Here is a tiny trained network, its code and every weight. The questions are about switching its units off for an input and a class, where a switched-off unit gives its printed mean instead of its output.

import numpy as np


def w(rows, s, z=0):
    codes = np.array(rows[::2]) - 128.0
    scale = np.full(codes.shape[1], s)
    scale[-1] = z or s
    return codes * scale


def f(y):
    return y / 2 * (1 + np.tanh(0.7978845608 * (y + 0.044715 * y**3)))


def log_softmax(a):
    a = a - a.max(-1, keepdims=True)
    return a - np.log(np.exp(a).sum(-1, keepdims=True))


def net(x, mask):
    res = np.array(x, float).reshape(1, 5) / 4 @ E
    y = f(res @ A[0][:, :-1].T + A[0][:, -1])
    res = res + np.where(mask, y, B[0][:, -1]) @ B[0][:, :-1]
    return log_softmax(res[-1] @ U[:, :-1].T + U[:, -1])


A, B = {}, {}
E = w([
[9,130,236,140,141,74,63,73,155,155],'x0',
[171,67,218,242,101,230,103,120,60,107],'x1',
[119,153,135,107,242,155,147,52,75,21],'x2',
[97,154,82,177,139,222,94,124,251,54],'x3',
[125,170,2,191,46,25,74,102,95,68],'x4',
],0.0084)
A[0] = w([
[109,143,124,87,132,102,190,134,176,135,3],'N0',
[153,79,129,80,100,107,150,107,97,138,31],'N1',
[75,124,76,57,156,67,139,103,166,150,46],'N2',
[84,103,201,135,147,84,122,83,162,152,59],'N3',
[133,57,154,94,180,141,150,150,162,162,43],'N4',
[152,103,134,139,73,137,113,161,206,201,106],'N5',
[72,83,143,105,113,92,146,124,49,153,197],'N6',
[144,54,159,190,102,166,133,129,113,100,106],'N7',
[125,113,86,159,139,76,75,139,99,117,42],'N8',
[116,83,94,146,80,83,120,119,110,120,27],'N9',
[203,91,95,123,114,171,189,164,96,70,114],'N10',
[120,148,74,35,135,102,114,188,153,123,102],'N11',
[120,106,133,131,125,178,135,123,227,102,99],'N12',
[175,157,90,126,126,154,169,185,96,139,80],'N13',
[122,134,100,138,163,160,96,149,213,83,188],'N14',
[123,107,139,91,185,193,204,179,135,188,57],'N15',
[141,178,59,181,54,72,58,107,84,68,62],'N16',
[173,123,81,73,106,134,186,117,135,146,108],'N17',
[149,86,193,69,168,212,172,137,183,196,43],'N18',
[189,103,196,93,117,59,169,171,45,115,92],'N19',
[168,72,181,168,103,185,123,112,121,123,54],'N20',
[87,159,65,89,162,127,149,111,169,168,111],'N21',
[150,137,99,123,196,106,171,49,89,77,105],'N22',
[103,124,104,144,200,143,120,109,112,101,122],'N23',
[114,160,113,145,115,165,80,154,177,78,165],'N24',
[169,74,65,115,126,150,128,161,132,143,24],'N25',
[112,156,165,124,163,118,132,70,120,84,95],'N26',
[168,120,70,87,118,207,221,177,96,107,99],'N27',
[128,98,124,229,91,138,88,84,49,113,136],'N28',
[57,111,179,119,162,142,64,151,120,146,135],'N29',
[126,140,131,155,80,126,106,158,169,196,138],'N30',
[140,119,138,97,249,173,167,42,91,30,172],'N31',
[21,126,157,175,117,86,38,97,132,158,100],'N32',
[174,114,172,89,151,58,146,159,56,165,96],'N33',
[118,78,128,95,131,88,165,153,79,115,119],'N34',
[105,97,134,154,117,149,132,156,216,73,140],'N35',
[154,83,139,159,100,118,125,162,208,200,93],'N36',
[112,128,110,131,87,148,116,187,135,173,87],'N37',
],0.011,0.0032)
B[0] = w([
[94,196,153,196,157,142,86,166,149,138,166],'N0',
[132,152,160,138,151,149,99,54,123,110,154],'N1',
[58,135,165,169,185,128,111,164,165,150,213],'N2',
[104,74,103,88,120,212,145,99,171,79,195],'N3',
[162,90,64,163,192,153,112,147,48,193,182],'N4',
[161,150,115,182,83,39,198,127,140,114,205],'N5',
[153,173,203,42,91,166,117,92,96,136,197],'N6',
[119,163,217,149,181,118,111,179,159,130,196],'N7',
[97,99,95,121,159,128,94,132,99,176,169],'N8',
[133,117,89,158,139,128,117,107,91,153,168],'N9',
[92,102,121,61,120,146,136,123,186,62,197],'N10',
[102,139,166,139,161,106,108,168,152,122,202],'N11',
[140,162,154,99,107,150,75,75,60,140,197],'N12',
[71,123,130,83,129,179,125,90,182,90,170],'N13',
[140,175,158,72,86,129,80,97,58,151,217],'N14',
[118,79,62,137,159,124,85,148,75,148,207],'N15',
[160,81,62,129,194,123,55,141,83,190,248],'N16',
[103,122,164,114,145,135,111,110,161,109,171],'N17',
[130,99,61,161,174,116,41,150,92,206,239],'N18',
[129,172,152,108,82,142,94,75,107,119,206],'N19',
[70,180,174,168,189,109,85,188,174,117,195],'N20',
[81,166,205,165,147,118,116,196,151,138,197],'N21',
[131,99,129,170,120,59,186,134,96,79,190],'N22',
[153,121,156,166,129,68,172,84,108,110,172],'N23',
[121,162,155,65,82,143,78,84,50,140,200],'N24',
[72,96,125,119,135,151,137,100,149,63,158],'N25',
[151,90,102,166,90,107,203,127,160,84,174],'N26',
[75,82,113,72,119,150,145,108,173,68,202],'N27',
[73,167,143,138,206,84,94,188,165,142,216],'N28',
[106,52,108,85,130,142,122,141,159,67,191],'N29',
[170,99,138,194,68,32,200,89,159,83,196],'N30',
[155,127,117,163,91,2,177,114,131,77,251],'N31',
[71,75,92,67,125,174,125,88,192,82,232],'N32',
[149,178,150,120,113,157,110,77,56,129,207],'N33',
[118,172,162,110,86,151,132,119,102,133,162],'N34',
[151,206,171,45,35,162,102,79,57,149,196],'N35',
[170,108,118,212,72,53,191,83,127,53,198],'N36',
[168,127,125,167,120,85,204,101,117,68,170],'N37',
],0.0086,0.014)
U = w([
[152,217,194,86,70,146,111,69,37,123,119],'0',
[163,103,123,211,92,33,226,110,124,86,114],'1',
[142,69,15,156,180,120,75,165,66,157,132],'2',
[95,193,239,171,183,111,108,244,194,111,108],'3',
[105,49,110,65,118,176,147,99,222,71,115],'4',
[149,95,158,84,107,72,138,169,131,125,247],'5',
[174,120,97,138,116,149,173,165,129,132,101],'6',
],0.011)

Each question gives the input, the list of numbers given to net, and the class t.
The units are the neurons (one row each of A and B). Each row of codes is followed by its name. A weight is (code - 128) times the scale printed after its matrix; where a second scale follows, it is the last column's (A, B and U).
mask holds one flag per neuron, in row order. A switched-off neuron (its flag False) gives its mean, the last column of its row in B, instead of its output. The means were averaged over made-up inputs and are rounded, as every weight is.
A unit's drop is (log p(t) with every unit on - log p(t) with that unit switched off) / (log p(t) with every unit on - log p(t) with every unit switched off).
The circuit of an input: a set's keep is (log p(t) with only the set's units on - log p(t) with every unit switched off) / (log p(t) with every unit on - log p(t) with every unit switched off). Starting from the 12 units with the biggest drops (on a tie, the unit counted first), units are removed one at a time, each time the one whose removal leaves the highest keep (on an exact tie, the one counted first), for as long as the keep stays at least 0.8.
circuit, biggest first: the units of the circuit, biggest drop first
unit that matters most: the unit with the biggest drop
k most important neurons: the k neurons with the biggest drops, biggest first
drop of u: that unit's drop, to one decimal
input [8,1,-4,3,7], class 4: circuit, biggest first -> (N32)
input [7,-3,-6,2,-3], class 4: 4 most important neurons -> (N32 N3 N31 N29)
input [-8,-5,0,8,0], class 0: 4 most important neurons -> (N14 N35 N24 N12)
input [-5,-4,2,-6,6], class 0: 4 most important neurons -> (N18 N19 N34 N33)
input [-4,8,8,-3,7], class 1: 2 most important neurons -> (N31 N22)
input [-6,-7,0,8,7], class 0: 2 most important neurons -> (N14 N24)
input [-5,8,-5,0,-8], class 2: 4 most important neurons -> (N18 N15 N4 N21)
input [-8,8,-4,-7,-7], class 3: 4 most important neurons -> (N20 N7 N32 N16)
input [7,0,2,8,-2], class 0: 3 most important neurons -> (N35 N14 N12)
input [-4,6,-1,-2,-6], class 2: 3 most important neurons -> (N18 N15 N4)
input [-3,-7,5,7,3], class 0: 3 most important neurons -> (N14 N24 N35)
input [-3,6,-7,4,-3], class 1: 3 most important neurons -> (N36 N5 N30)
input [8,-4,8,0,8], class 1: 4 most important neurons -> (N22 N26 N31 N18)
input [5,4,3,3,-4], class 4: circuit, biggest first -> (N29)
input [-3,-3,4,4,-6], class 2: 2 most important neurons -> (N18 N15)
input [-8,3,1,-1,6], class 4: 4 most important neurons -> (N10 N27 N13 N18)
input [-7,-8,0,3,3], class 3: drop of N21 -> 0.2
input [-7,-1,3,5,-7], class 2: drop of N29 -> 0.1
input [-1,8,-2,0,0], class 3: drop of N7 -> 0.0
input [6,2,-8,-2,6], class 1: unit that matters most -> N30
input [-1,-5,-2,-5,8], class 2: drop of N16 -> 1.1
